Rows lie near named flat spaces through zero. A row that begins with a name and a colon came from that space; any other row is followed by the name of its block's space that it lies nearest.
gl-gd: [ -1  13  12   4   2  -9 -14  11  16  27 -15   2  25 -31   4  21  12  12
  24 -12   3  -6 -13   2  -7  -1 -14  -5  19]
jt-fp: [-32 -37   1  -9  -4 -21  -2 -17  -3 -21   8   0  10  -1  14  20 -22 -21
  -1  -3 -28  12 -28   5  11  28 -16  13   1]
gs-nc: [ -4  22  -5   3  12   3 -18  20  14   0 -15  14  -9  -1   0 -13  10  19
  -6 -13  23 -23   0  11  -3   4   9   6   2]
gl-gd: [  2 -24 -14  12  -6  -2   3 -11 -34 -31  -8  14   5   4 -11   2 -19 -12
 -34   8 -16   4 -28 -21  15  -1  16  28  10]
gl-gd: [ 13  11  -6   9 -19 -23   2  -2 -18 -29  10   5 -22   6 -16  -1   9   2
   3  -7   0  -3 -12  -7   3 -43 -22 -18   4]
jt-fp: [-12  24 -16 -15 -17  31  -5   7  13  -4 -24 -21   0  10  -7  17 -21   1
  -7 -28  25  -5 -15  -7  17  -1   6 -24  26]
sm-bm: [ 11  16  10  -6 -10  19 -17  25  32  40  19 -18  -8 -12  21  17  -7  23
 -12   6   4 -16 -18  22  -5  33  -9   4  18]
sm-bm: [ 10   5  19  11  28 -19  -2 -28 -36 -43   6  35 -26  -9  12 -14  12  20
  -1  15 -27  21  33  -1  19   3 -54   7 -24]
gl-gd: [  3 -10   2  11   1 -22   4   1  -4   2  -5   8   9  -9   4   1  12 -13
  12  -7   2  -2  -4  -3  -8  -8  14  -3   4]
lm-rl: [ 24  -7  22  21   2  -1  12   6 -23  -1  12  10 -25 -12   3  -8   5  19
 -19  18 -10  -3  13   0 -11  -4  17   8  12]
lm-rl: [ 18  -4 -14  31  -9 -54 -15  13 -23 -24  -9  32   4 -16 -10   3  24  -3
  -1 -14   1 -22 -48 -14  -2 -36  -2  13  16]
sm-bm: [-17   7 -30  -6 -16 -24 -30  15  45  34 -18   3  51  -8  10  20   4 -53
  15 -31  35 -24 -63  10  -8  15  29   9  10]
lm-rl: [  8  -3 -33  13  -8 -26  -6 -15 -47 -64  -7  26  -3  17 -40 -11   3   1
 -16   2 -17   1 -30 -32  23 -52 -31  18 -10]
jt-fp: [-19   0  12  -6  15   1 -10  16  28  27   7   3   7  -7  -2 -10   8  15
  11   6   2 -15  10  23 -24  11   8  14 -10]
lm-rl: [  0   3 -37   3   5 -15 -21  28  12 -23 -33  -1  -8  14  30   7   7   7
  -7 -45  28 -24 -36  -8  31  30   3  -6  14]
gl-gd: [  3  -5   9  12   3 -12  -2 -11 -19  -3 -17  14  26 -26  -7  16   2   1
  10   0 -15  10 -10 -16   4 -11 -13   7  14]
gl-gd: [ -8  36 -15 -25  -9  17 -14   5  28   8  12 -18  -3  19 -23  -6   3  16
  17  -1  11  -5   5  10   0 -23 -41 -16 -19]
gl-gd: [  0 -44 -10  -4   7 -12  16   6  11  28  23 -19  22  17  -2 -15  12 -11
  16  23 -18   4   9  -1 -20   7  17  18 -33]
gs-nc: [-18 -31   4  -8   4  -1  15  10  11   9  15 -18  -2  13  -5  -9  -1   7
   9   8 -12  -3  12   8 -18   4  16   3 -12]
gs-nc: [ 13  44  -9  13   0 -17 -30 -20 -15 -18 -43  37  29 -32   4  23   9 -18
   9 -27  18   6 -29 -19  29 -12 -33  -5  19]
jt-fp: [  7 -31  41   5  16 -19   6 -19  -2  29  45  11   5 -25  29   1   4  -4
   6  45 -45  21  20  23 -19  37 -21  29 -24]
gs-nc: [-11 -14  -3  -6   7   1   1  -3   8  12  -8  -7  24  -2   4   7  -2  -7
  13  -2  -6   7  -1  -4   1  14   2   4  -4]
lm-rl: [-13  17  -8 -21   6  19  -4 -32  -3 -25   9   7  -8  22  -6 -14 -15 -14
  -8  12  -4  20  21   5  18   4 -31   2 -33]
jt-fp: [ 16  28  -2   2   4  18  12   7 -11 -20  -4  -3 -40  20 -16 -27  12  26
  -4  -5  21  -5  40  -4   1 -32   3 -27  -7]
sm-bm: [ 44   8  28  28  -8 -36  -6 -16 -28   5  20  24  -1 -42  22  21  18  -1
   5  18 -25  15 -13  -4   4  -6 -43   2  12]
sm-bm: [-18  11 -30 -17  -3  26 -17  -3   2 -28 -24  -5   4  19  -4  10 -27   3
 -24 -17   7  -1 -27 -12  36  19 -15   7   8]
lm-rl: [-12 -18  12   6  26 -32 -13   4  16  24  -5  18  32 -25  18   2  22   0
  30   1 -11  -3  -1  11 -14  24  -8  21 -14]
gs-nc: [ 41  21 -14  17 -31   9  -4  29  -5  20  12  -8  -8   2 -28  -3   7  14
 -24  11  14 -25 -31 -11 -13 -41  22   6  23]
gl-gd: [ -8  -4   3  -2  18  11   1 -17  -3  11 -27   8  35 -13   3   5  -3 -13
  11   0  -2  17  14 -12   6  15   8   9  -3]
gs-nc: [ -5  19   0  -4   6   3 -17  -9   2  -1 -18  11  20 -15  -2  12  -1   4
   9  -7   0   6  -7  -4  13   2 -29   3   4]
gs-nc: [-20 -22  45  -9  23   9  26 -24  -1   8  23  -1 -16  -6  15 -12  -6  -1
  13  25 -24  26  63  23 -20  22   4  -6 -22]
jt-fp: [ 37  13  26  21  -2  17   3  24 -15  16  -1  -5 -23 -27   6  12   5  53
 -16   8  -6  -9   5  -6  -2  -1  -2  -4  37]
jt-fp: [ 40  27   8   9  11   7  -2 -16  -9   8  15  18 -19  -1  25 -18  14 -11
 -14  21  10  12  31   6   7  16  -5   1 -22]
lm-rl: [ 21   4 -16  14  -5 -22 -22   2  -1  18   0  21  35 -16  -4   5  13 -16
  -3  10  -2  -8 -40  -8  -1  -5  -6  32  -3]
sm-bm: [ 27   3  -2   7  -1  14   1  21   3  24   4 -13  -4   0   3  -2   8  24
  -8   9   2  -9   2  -6  -2   5   7   4   7]
sm-bm: [-48 -10   2 -13  18 -13 -16   5  25   9 -12   9  37  -9 -25  -2   5   9
  32  -5  -9 -10  -4  12 -20  -9 -12  19 -14]
lm-rl: [-22   4 -21 -12  14 -22  -7 -10  14 -26 -15   8  -3  21  20 -11  10 -29
  20 -30  22   1   7   7  15  14  -7 -17 -26]
gs-nc: [  9  44  -2  -4 -15  11 -13 -27 -20 -22  -8  13   7 -10 -28  14  -7   2
   2   1  -3  17  -7 -15  21 -40 -55 -13   6]
lm-rl: [  2  26 -35 -15 -32  17 -24   9  14  -8   5 -15  -1  18 -15  16 -20   1
 -23  -8  11 -14 -53  -3  22  -7 -26   2  12]
gs-nc: [-22  -6  16   7   9 -43 -15 -15  -4 -22 -19  27  13 -33  26  26   5 -15
  24 -27  -8   7 -20   5  11  16 -29  -6  14]
jt-fp: [ 19  20 -41  -3 -18   4  -8  -7  -6 -20  -7  -1  -1  26  -3  -3  -4 -28
 -18 -11  22  -1 -26 -18  26 -10   0  -5  -5]
lm-rl: [ 16   8 -16   9 -11  -9 -12 -11 -28 -30  14  21  -5   7 -26  -8  -3   3
 -25  19 -16   0 -26 -12  12 -29 -29  25  -9]
jt-fp: [-38 -11 -36 -26 -24   1  -3  -3  18 -18  10 -17   8  39 -30  -4 -22 -30
  -4  -9   6  -8 -33   4   0 -18   7   2 -14]
jt-fp: [ 30  17  19  -3  -6  19  -8 -16  24  74  28  -1  36 -26  22  11   0 -34
   0  38  -2  16   4  16 -16  32   4  19 -10]
sm-bm: [ -7 -12 -29   0  -5 -23   1  -7  -6 -15 -16   3  27  13 -15  -2   7 -29
  15 -14   5   1 -21 -19   6 -23   6   0 -10]
sm-bm: [ 20  -7  43  13  -3  -4  26  -5 -29 -16  36  -1 -55  -8   5  -7   3  32
  -8  23 -27  11  39  10 -12 -15 -16 -18   5]
gs-nc: [ 15   5 -13   8   1   5 -11  24  11  19  -9   0   5   0   5  -4   8   7
 -12  -4  17 -20 -16  -1  -3  11  25  14   8]
lm-rl: [ 36 -25 -13   9  12  -7  -8  11  21  73  19  -3  53  -7  20  -8  22 -22
   3  39  -9  -2 -12  -2 -17  38  24  49 -30]
sm-bm: [ -2  12   5  -4 -15  55   5  -9 -19  -5 -26 -12   8  -9 -18  25 -41  12
 -33   1  -4  13  -9 -22  21   1  11   0  42]
jt-fp: [ -5  -7 -30 -19 -26   6   4  -3  11   4  25 -26  11  33 -27  -3 -11 -20
   0  12  -4   2 -21  -4  -2 -23  -7   2 -20]
lm-rl: [-14  -8 -11  -6  -4  -7  -2   2  -5 -23   0  -4  -4  11 -16   1  -4  13
   2  -5 -11  -2 -12  -6   7 -15 -21   0  -2]
sm-bm: [ 23   1  -4   9   9 -13  -3  13  -1   1  12   3 -18   6  14 -13  20  17
  -1   6   0  -7   8   2   2   6 -11   3 -14]
gl-gd: [ 23 -23  18   9   4 -18  14 -17 -19  -6  37   7 -25   0  30  -7   4 -11
 -11  28 -25  18  17   8   1  23 -10   8 -19]
gl-gd: [ -7  -6   4   9   6  -7  16 -13 -23 -22 -22  12   5  -2 -17  -7   4  -9
  10 -10   3   9  18 -16  -2 -29  18 -11   3]
gs-nc: [ 16  -2   4   9 -11  -8  21  -7 -23 -32  24   4 -53  22   4 -21   1 -12
 -21   4   6   1  18   6  -3 -17  20 -18  -6]
sm-bm: [ 19   0 -28  -5 -31   7  -2  -9 -16 -12   2 -22  14  10  -8  28 -18  -6
 -10   0 -15  14 -42 -29  33 -10 -36  -4  14]
gl-gd: [  5 -17  -7  -7  -2  -6   5 -13  -9   7  21 -10  25   6 -25  -2   5   8
  18  30 -35  18   2 -14  -1 -23 -41  15 -28]
gl-gd: [-15 -23 -23   7  -6 -10  14  11  -9 -21 -16   1  -1  23 -23 -18   0 -19
  -8 -17  17 -16 -10 -12 -10 -27  57   1   3]
gs-nc: [ -9  -1  33   2   2  -8  10 -21  -6   4   3   9   2 -24   8  11  -2 -14
  16   2  -9  17  20   9 -11  -1  -3 -14   7]
jt-fp: [  9  20 -11   9   8   9  -6  34  -8 -32 -21  -1 -44  13  -6 -13  11  58
 -14 -24  18 -26   6  -7  14 -14  -6 -15  17]
[-13  -2  18   7  28   0  -2 -10 -16 -15 -30  21  10 -22   5   3   2  19
   9  -7 -10  10  21  -7   9  11 -10   6   6] : lm-rl
[ 22 -11  -6   2  -5  -5  -5   6   4  15  20 -10   0   1  23   9   1   1
  -9  12 -12   1 -17   0   9  27 -14  11  -3] : gl-gd
[  0   4  -1  -8  -4  -2  -9  11  15  -1  21  -9 -23   8  16   1  -1  14
  -5   0  -2  -9  -8  17   4  18 -22  -3  -4] : sm-bm
[  0  -1  -8  -1   0   1   1   6   0  -8   0  -4 -11  11   1  -6   1   3
  -5  -5   5  -5   0   0   3   0   5  -3  -2] : sm-bm
[-38   4  23  -2  17  10 -13 -22  -4  -4 -19  36  29 -27 -20   2 -18  -8
  -6   8 -10   5   3  10 -11   3   8  31   4] : gl-gd
[-24 -49  20   9  27 -47   7  -2   0   4  -1  14  23 -20  18   1  19  -5
  35  -1 -27   5   8   7 -18  19   1  15 -14] : gs-nc
[  0  -6 -24  -6 -28 -16  -2  31  34  27   8 -32   8  14   5  12   7 -19
  15 -24  24 -23 -38   5 -12  -6  24 -20  12] : lm-rl
[ 27  -8 -58  20 -20 -28 -26  45  -6 -12  -9   1  12  16 -24   0  16  21
 -22 -12   6 -42 -81 -28  12 -28   1  32  14] : jt-fp
[  2 -14 -11  -2 -18 -17   5  22  13  -6  43 -12 -41  31  -1 -21   5  -2
 -15   7   4 -24 -13  22 -19  -9  17   0 -14] : gl-gd
[-25   8 -33   2  -9 -18 -15  11  15 -10 -34  18  23  10 -19  -8   3 -43
   0 -37  44 -28 -38  -1  -9 -22  54   4   9] : gl-gd
[-30   0 -51  -7 -33  -4  -5  12  -6 -56 -19  -3 -13  42 -45  -7 -21 -20
 -26 -36  27 -28 -54 -14  11 -47  31  -5  16] : jt-fp
[ 10  -6 -29  -7   2  18   5   5   4  10 -22 -23  23  17   4   3  -1  -5
   4  -9   9   6  -2 -25  19  12   9  -4  -3] : gl-gd
[ 33  20  -6  -2  -1  19  -5  13  10  27  10 -18  -3   3   8   1  10  25
   0  12   2   0   7  -4   8   8 -23  -3  -5] : jt-fp
[  2 -19  39   9   9 -10  14 -11  -5  25  13   6   8 -30  16   8   3  -6
  13  18 -21  15  22  11 -21  14   8   3   3] : gs-nc
[ -4 -23 -12  19  -5 -25   5 -13 -34 -32 -18  26  16  -4 -18  -1  -4 -28
 -13  -5  -5   0 -27 -21   2 -23  29  19  10] : gl-gd
[ 38  12   6  11   0   6   3 -20 -25  -2   3   8  -4 -10  19   6   1  -5
 -13  15  -8  21   9 -15  21  11 -20  -1   0] : sm-bm
[  3 -14 -13  -4  12  22  12  -5  -1  -3 -11  -6  -8  22  28 -12 -12 -24
 -24  -3  16   6  17  -4  15  44  45   4  -8] : gl-gd
[ -6  26  36   3 -10  15  -9   1  -5  -6   6  10 -25 -29  -7  17 -17  32
 -16   3  -8  -5  -3  17  -5  -8 -21  -5  35] : lm-rl
[-35 -17  -6  -1  -1 -12   6  19  11   9 -25  -7  34  -3 -44  -1   8   4
  32 -19   6 -17  -9  -8 -28 -44  30  -3  10] : jt-fp
[ -7  -3  20   4   2   4  -6   6   5   9   3   6  -5 -19  11  10  -9   9
 -11   2  -5  -6  -6  14  -8  20   8  10  18] : jt-fp
[ -1   9  -1  13  -2 -27 -15   2  -9 -20 -11  23   0 -15  -3   6   9   1
   2 -15   3 -11 -24  -1   3 -15 -12   2  12] : lm-rl
[ 18  -3  -1   8  -6  -3 -18   9   8  32   0   0  28 -25  21  26  -3  -1
  -8   6  -8  -4 -39  -3   7  31  -7  22  19] : jt-fp

Rows lie near named flat spaces through zero. A row that begins with a name and a colon came from that space; any other row is followed by the name of its block's space that it lies nearest.
gn-cc: [  2   1 -32   2  19 -24   0  -6  13  -3  37  25  24  -4  23  -3 -13  18
  -2  -7   8  -9 -20 -15   0   0  17 -28  17]
gn-cc: [ 16  -6  22  -1 -14  -5  14 -17  -7 -11  -1 -20  14  -7   1 -36 -26  -8
  22 -20   1  12  25 -12 -15   2 -24  -3   8]
pj-qn: [-33   3  -1  11  26 -16   1  28  -2 -10  29  30 -12 -11 -10   6  51  29
 -45  15   8 -21  17  11   0 -16  41  24 -24]
pj-qn: [-12  11   8  -9   0  -1  -4   7  -1  -7   8   5  -5  -6  -1  -2 -31 -13
   4  21 -27  14   5  12  -8 -25   9 -13  19]
hf-qc: [ 13 -24 -12  18  -6 -25   7 -10 -14  -1  -8   0  -3  -6  30 -13 -12  -3
 -11  -8  16 -11  11  -5   6   9  14   2  -8]
pj-qn: [ 36  -7 -24  -6  -9 -28   8 -37 -32 -18  36 -20  25 -28  42 -21 -14   0
   9  27  13 -13  -9 -38  -6  -5   6 -30   6]
gn-cc: [ 20  -5  33 -14  -7  -7 -10 -39  27  -1   5 -34  50  11   7  -8  -9 -52
  27  11   7  -5 -48 -50  -6 -10 -61  -3 -15]
rd-sr: [ -7  -9 -13   5 -14  -9 -38 -23 -30   0 -33  -6   9   2  53  20 -59 -18
   4   9  15  -5  -3  27 -14 -12  16 -21  24]
bh-hn: [ 23  16 -31  -9  -4  10  14   3 -17   0  20  13 -10  -6   3  -1 -25  18
  24   2 -35  14  -1  11   3   7   8 -36  39]
hf-qc: [ -8 -24  17 -10 -21 -46 -19  -4   0 -26 -15 -40   2 -27  28 -45  -2  -6
   9  11  34 -36  43 -14 -21 -14  18   6 -55]
bh-hn: [  1 -24  24   6  -1 -34  -8  20  17  -7 -17  10  -3 -17   5 -17  64  -9
 -28   7  30 -53  20  -1   2 -10  -5  22 -44]
pj-qn: [ -4  17  20 -11  -6  20 -19   5 -11  -5 -18   8   7  -2  -8   5  -1   5
  17  -8  -3  -3  20  35 -24 -12 -21 -13  33]
pj-qn: [  9   3   0  -1  12   8   5  15  54  24   9  17   3  41 -25  18  30 -12
  22 -17 -36  -9 -60 -15  31  23 -34  10 -33]
pj-qn: [-13  -1  -1  20   6  12  13  35   9  16 -16  32 -36  25 -22   8   0  12
  -4 -32 -37  11  13  40  18  17  12  20  -3]
rd-sr: [ 19   3 -24   2  -1  -7   6  -1 -12   0  25   7  -3   8  11   1   9  18
  20  -1 -26 -15 -16  -1  10  15   6  -9 -13]
hf-qc: [  6  -9  15  -7  -4  -8  -9 -33   9 -10  -1 -35  42  -8   8 -19  12   0
   8 -17  58 -11   0 -40 -20   7 -27   4 -15]
rd-sr: [ -4  -4 -16  11   1 -15 -19  28 -14   4 -15  43 -24  -2  23  18  10   7
 -14  10 -19 -34   8  52   6 -10  26 -11   8]
pj-qn: [-16   0 -24   1   3   2   4   0 -11  -2   4 -12 -16  -9   2   4 -14  18
 -15   9  14  17  11  -5   3   4  40   2  -4]
hf-qc: [-23   2  14  17   9  14 -10  10 -16   4 -20  23  -7   7  -5  20   6   6
 -27 -12   9   3  19  38  -8  -7   7  19  18]
gn-cc: [ -8   6  -9  -5  14 -17  -4 -17  11 -13  38  -3  36  -1  12 -17 -18  20
  16 -18  16  -2  -5 -23 -17   0   4 -15   2]
pj-qn: [-10  -5  27  -3  -8  15 -17  -3  11   7 -43 -13   4   4  -9   9   4 -22
  -7  -6  27   3   6   7  -7  -4 -23  14   2]
rd-sr: [  7 -11  13   2   0 -15   9  12  36   5   3   2   0  18 -11 -18  16  -6
  20 -23 -18 -16 -10 -12  12  15 -20  13 -40]
rd-sr: [-26 -25  24  14   3 -25  -5  -5  20  -3 -18 -13   7   2  10 -15 -19 -27
 -24  -6  30   1  12 -15  -2 -11   9  27 -29]
rd-sr: [ 13  22 -21  -3   6  20   5 -20 -30  -4  31   6  18   0   5  10 -18  25
  17  -6 -10  17 -10   3 -11   5  -3 -25  44]
gn-cc: [ -5   3  28   0  -5  18 -13  12   3   9 -29   8 -10  11 -15  22  16 -28
  -7  15 -16  -3  -8  25   3 -14 -23  14   3]
gn-cc: [ -1   8   3   7  17  16  23   9  18  13  26  10  -7  22 -33  17  28  -4
 -11   5 -30  16 -35 -17  25   9  -9  24 -17]
rd-sr: [-17   2 -22   5   6  13   1  10   3  13  -8   1 -23  11  -7  24  -9   7
 -14   5  -5  18 -11   6  17  10  29   9  -6]
gn-cc: [-14  11  10 -13   4  24   7   3  18   2   2 -27  -4   2 -39   5  36   9
  -5   5  17  14  -5 -26   3   9  -6  24 -27]
bh-hn: [ -9  -4  17  -4  12  -4  -3  -1  51   7   3  -3  23  17 -17  -5  14 -11
   6 -21  14  -4 -24 -28   4   6 -27  12 -25]
hf-qc: [ -4   7   9 -25   7  -8 -12  -6  39  -7  17 -16  30 -10 -10  -7  28  -8
   7  17  25 -16 -24 -40  -7 -12 -20  -9 -19]
rd-sr: [-20 -17   9  17   6 -16   9   5   5  -2  -4  -1  -8   0   0 -13  -6  -2
 -25 -10  14   6  20  -5   3   0  21  26 -22]
bh-hn: [  4 -20  28  -1 -21 -22   2  -3   4 -10 -21 -30  -6  -6   8 -34 -18 -27
  13   1  -2  -6  25  -9  -5  -6  -8  13 -33]
hf-qc: [ -1 -21  -9   4 -14 -41 -24  11  -5  -7 -21   5 -14  -9  43 -10 -14 -11
   3  14  -4 -40  14  23   0 -12  26 -10 -26]
rd-sr: [-34   5  20   9  15  15  -2  31  25   6 -15  19 -11  18 -38   1  32  29
  -8 -45   9   0  28  27  -6  14   1  33 -17]
rd-sr: [-17 -14 -17  27   9 -21  15 -13 -44 -15  23  -3  -7 -13  25 -11 -16  25
 -36   1  20   9  31  -3  -5   0  54  21 -10]
hf-qc: [-14 -11  -5  20   8  -7   9  11 -20  -1   0   9 -21  -5   1   5  24  14
 -38   4  12  -5  20   9   8   2  32  28 -19]
gn-cc: [-19   8   9 -12  -6  24  -5   2  -8   1 -13 -37 -23  -2 -24  23  24 -12
 -17  43   4  14  -7 -11   8  -8  12  28 -33]
pj-qn: [-11  -5   7   2   9 -21   8  -2  -1 -12  20   2   5 -22   6 -13  -8 -14
 -30  27  10   6  10 -17  -4 -27  18   1   4]
gn-cc: [  9  -4  -2   2  -7  -4  16   4  -8  -7  -6   4  -6 -17  -1 -29 -14  19
   4 -27  10   8  42   8 -10   9   4 -11  24]
bh-hn: [  1   1  -5   0 -12  15  -4  23 -20   7 -32   7 -39  -7  -7  19  22   1
 -15  20  -9  -6  16  34  10  -1  14   5   2]
hf-qc: [-32  -7   7   2  -1  -6   9  27  -1 -10 -13 -12 -36 -18 -19 -20  10  19
 -26   2  15   8  55   9  -3  -4  43  27 -29]
pj-qn: [ -4 -15 -23  19  -1  -3  -9  13 -18  13 -23  11 -31   7  16  31  29   6
 -30  13   7 -21  -7  21  23  12  32  20 -27]
gn-cc: [ -8  11 -14   0  19   1  14  14   8   0  26  28  -2 -10 -12   1   2  16
 -19   3  -6  12   2   1   3  -7  17 -11  27]
rd-sr: [ 12  13   9 -14  -7  11 -18 -15  -6  -4  -3  -6  25   1   4   2  -1   2
  29  -8   4  -9  -5   6 -20  -2 -31 -19  20]
hf-qc: [ 46  -8 -15  -3 -14  -1  -5 -28  14  16 -19   7  30  13  31   0 -48 -28
  40 -26  -6   0 -38  -7   5  17 -48 -46  46]
pj-qn: [-25  -2   8   7   6   3   8   8  -5  -6  -7  -2 -10 -11 -13 -11  -3  17
 -24 -13  24  16  39   7 -10  -2  22  17   4]
bh-hn: [ 11   8  -3  -8  -2   2   4  17   1   0   3  17 -12 -10  -8   0  15   1
   2  13 -20  -8   3  13   4  -7  -3 -14  13]
rd-sr: [ 11  -7 -13   0 -11  -5  -2 -41 -13  -4  11 -43  21  12  26  -6 -40  -5
  30  -6   8  11 -22 -34  -2  17  -2  -3 -20]
bh-hn: [-14  42   1 -24   9  35 -19 -18 -25  -7  35  -8  18   2  -9  41 -19 -10
   9  53 -29  27 -39   2 -16 -34  -3 -20  38]
bh-hn: [  6  -3  -4 -14  -9  -2 -12  18  15   5 -25   0 -16 -13  -3   7  30  -8
  -6  21   9 -22  -1   6   8  -4  -1  -7 -10]
bh-hn: [  5 -14 -11  -1  -3 -21   7  23  38   6  -6   3 -16   7  -6 -22  19  14
  16 -26  -4 -22   5  -7  17  25   5   4 -43]
bh-hn: [-13  -9  13  -2   8 -33  -4  16  19 -13   6  16   5 -23   7 -24   7  -6
 -20   9  15 -20  24  -1 -10 -26  13  -5  -3]
hf-qc: [  1 -15  18  -3  -6 -24  -3   2   6 -11  -8 -10   2 -19   8 -20  17 -16
 -13  16  19 -21  16 -12  -5 -16  -1   7 -22]
bh-hn: [ 13  12  -1 -30  -2 -12   0  27  37  -4  12  17  -4 -21 -12 -17   8 -10
  18  25 -27 -14  -4  -2   2 -21 -11 -38  15]
hf-qc: [ 11  -6  10   5  -5   5   9   9  -4   6 -16   7 -13  -6  -9   3  21 -13
 -16   8  -1  -3   6   6   9  -2 -11   8   5]
gn-cc: [  6  11  26 -24  -9   4 -42   5  21   1 -21   1  19   7   1  19  33 -26
  26  20  -6 -41 -28  14 -11 -19 -45 -13  -9]
pj-qn: [-28  -9  17   6   8 -10   8   6  15  -6   1 -13  -6  -3 -14 -15  -2  -3
 -22  -2  17  12  20 -15  -2  -7  18  28 -27]
gn-cc: [-21  30   8 -20  21  14 -15  14  20  -2  37  12  10   8 -26  30  36  -4
  -2  41 -27  -6 -42  -5   1 -26  -5   1 -10]
hf-qc: [ 17  -1  -5  14  -7   8   9 -42 -37  -4  14 -18  26  16  21  -9 -47  11
  29 -36  -1  22   0  -7 -14  22 -13  -4  19]
bh-hn: [ 38  10 -12 -12  -5   9  19 -27  14   4  30 -12  30  16  -2 -16 -31  -1
  54 -26 -26  19 -35 -34   3  24 -41 -30  19]
[ 14  -9  -1  -6 -16  -4  -2   4  12   5 -18 -17 -13   7   1  -6   5 -10
  22   0 -11 -12  -7  -5  12  13  -9   2 -30] : rd-sr
[-10  15  19 -11  11  22 -11   6  23   4  -8  11  19   2 -27  10  30   7
  -2 -16  22  -2  -2   4 -13  -3 -30   0  20] : pj-qn
[ 23  -3  18 -13 -19   3  -1   3   3   0 -22 -15  -6 -10  -7  -7  25 -22
  11  17  -3 -15   1  -4   2  -4 -30  -3  -9] : hf-qc
[  4  10 -28 -14   9 -13 -13   2   2  -7  23  15  12 -21  16   6  15  16
  -6  23  14 -21 -11  -6  -5 -12  16 -31  16] : bh-hn
[  3 -10 -10  -4   0 -23   0   9  16  -4  -6  12   1 -23  13 -20  -7   0
 -10  -1  21 -11  18  -3  -3  -7  11 -21  15] : bh-hn
[ 29   4 -27  -4 -24   4 -14  -2 -44   0 -18   7 -16  -7  33  10 -21   9
  28   9 -24 -16   8  40  -4   5   6 -36  30] : rd-sr
[ 39 -17 -21   9 -15 -14  28  -2 -15   3   0   2 -18 -10  16 -21 -12  -1
   7  -5 -16   0   8  -7  18  18   3 -13   5] : gn-cc
[-23 -22  -7  33  10  -2   2  35  -2  15 -36  27 -40  12  -9  18  56  30
 -48 -30  27 -23  29  35  20  26  34  48 -39] : bh-hn
[-14   0  17  -3   1   0  -3 -16   1  -9  -3 -16  20 -10   0 -15 -26  -6
  -4  -8  27  18  19 -11 -21 -11  -4   0  16] : gn-cc
[-21   6  -9   3   7  20  -2  17   3  12 -24  16 -22  -3 -13  24  -9   1
 -30   5   8  23   8  22   6  -5  21   1  29] : pj-qn
[-10  18   9 -18   6  10   4  -2  14  -8  28 -15  12  -1 -23  -7   0   5
  15   8  -9  15  -6 -20  -9  -8  -6  -2  -4] : hf-qc
[ -8  -1  23 -11  -6   1  -9 -27   3 -10  -1 -39  25  -3   1 -10 -19 -21
   8   9  23  12  -4 -30 -16 -12 -16   6 -10] : gn-cc
[ -1 -14  15   0  -5 -11  14 -24   4 -10  -1 -34  17 -15   2 -32 -21 -10
  -7  -9  39  19  20 -39 -11   0  -4   9  -5] : pj-qn
[ 42   3   5 -13 -29  -3 -14 -16 -27 -12  -8 -15  16  -2  23 -22   2  11
  62 -19 -13 -34  13  16 -21  13 -38 -27   3] : rd-sr
[  6  -1   0  -3   6 -15   7  29  21  -1   3  32 -10 -15  -9 -14  26   5
 -10   0  -7 -19  14  11   5  -8   0 -12   9] : bh-hn
[  4 -17  22   6  -2 -19  -7 -27   3  -8   1 -23  32   1  16 -13  11 -16
  -2  -5  35 -18  -7 -31 -10  -1 -21  17 -29] : bh-hn
[-19  -3  19  -6 -11  11 -22   6  -1  -1 -44 -15  -9  -6  -5   5   6  -5
  -8   0  30  -4  27  20 -14  -7   0  11  -3] : rd-sr
[ -8 -18  23  13   9  -1  33   3  11  -2 -11  -7  -4 -25 -28 -25  33   0
 -55 -11  56  18  39 -30   2   1   0  34  -2] : hf-qc
[-40  -4   5  30  20  -1  10  -1 -12  -3  17   7  -3  24  -4   0 -28  22
 -18 -34  -3  26  19  12  -5   8  34  37 -15] : bh-hn
[ 42 -17  11  -9 -33  -8  -2 -12  -6   1 -37 -24  -2 -13  17 -18  -2 -32
  23   8   4 -17   4  -7   3   4 -35 -15  -2] : gn-cc
[ 17 -20  28 -18  -8 -37 -20 -47  40 -13   6 -49  66  -7  26 -32   4 -41
  23   4  56 -31 -33 -75 -16  -8 -50  -6 -40] : bh-hn
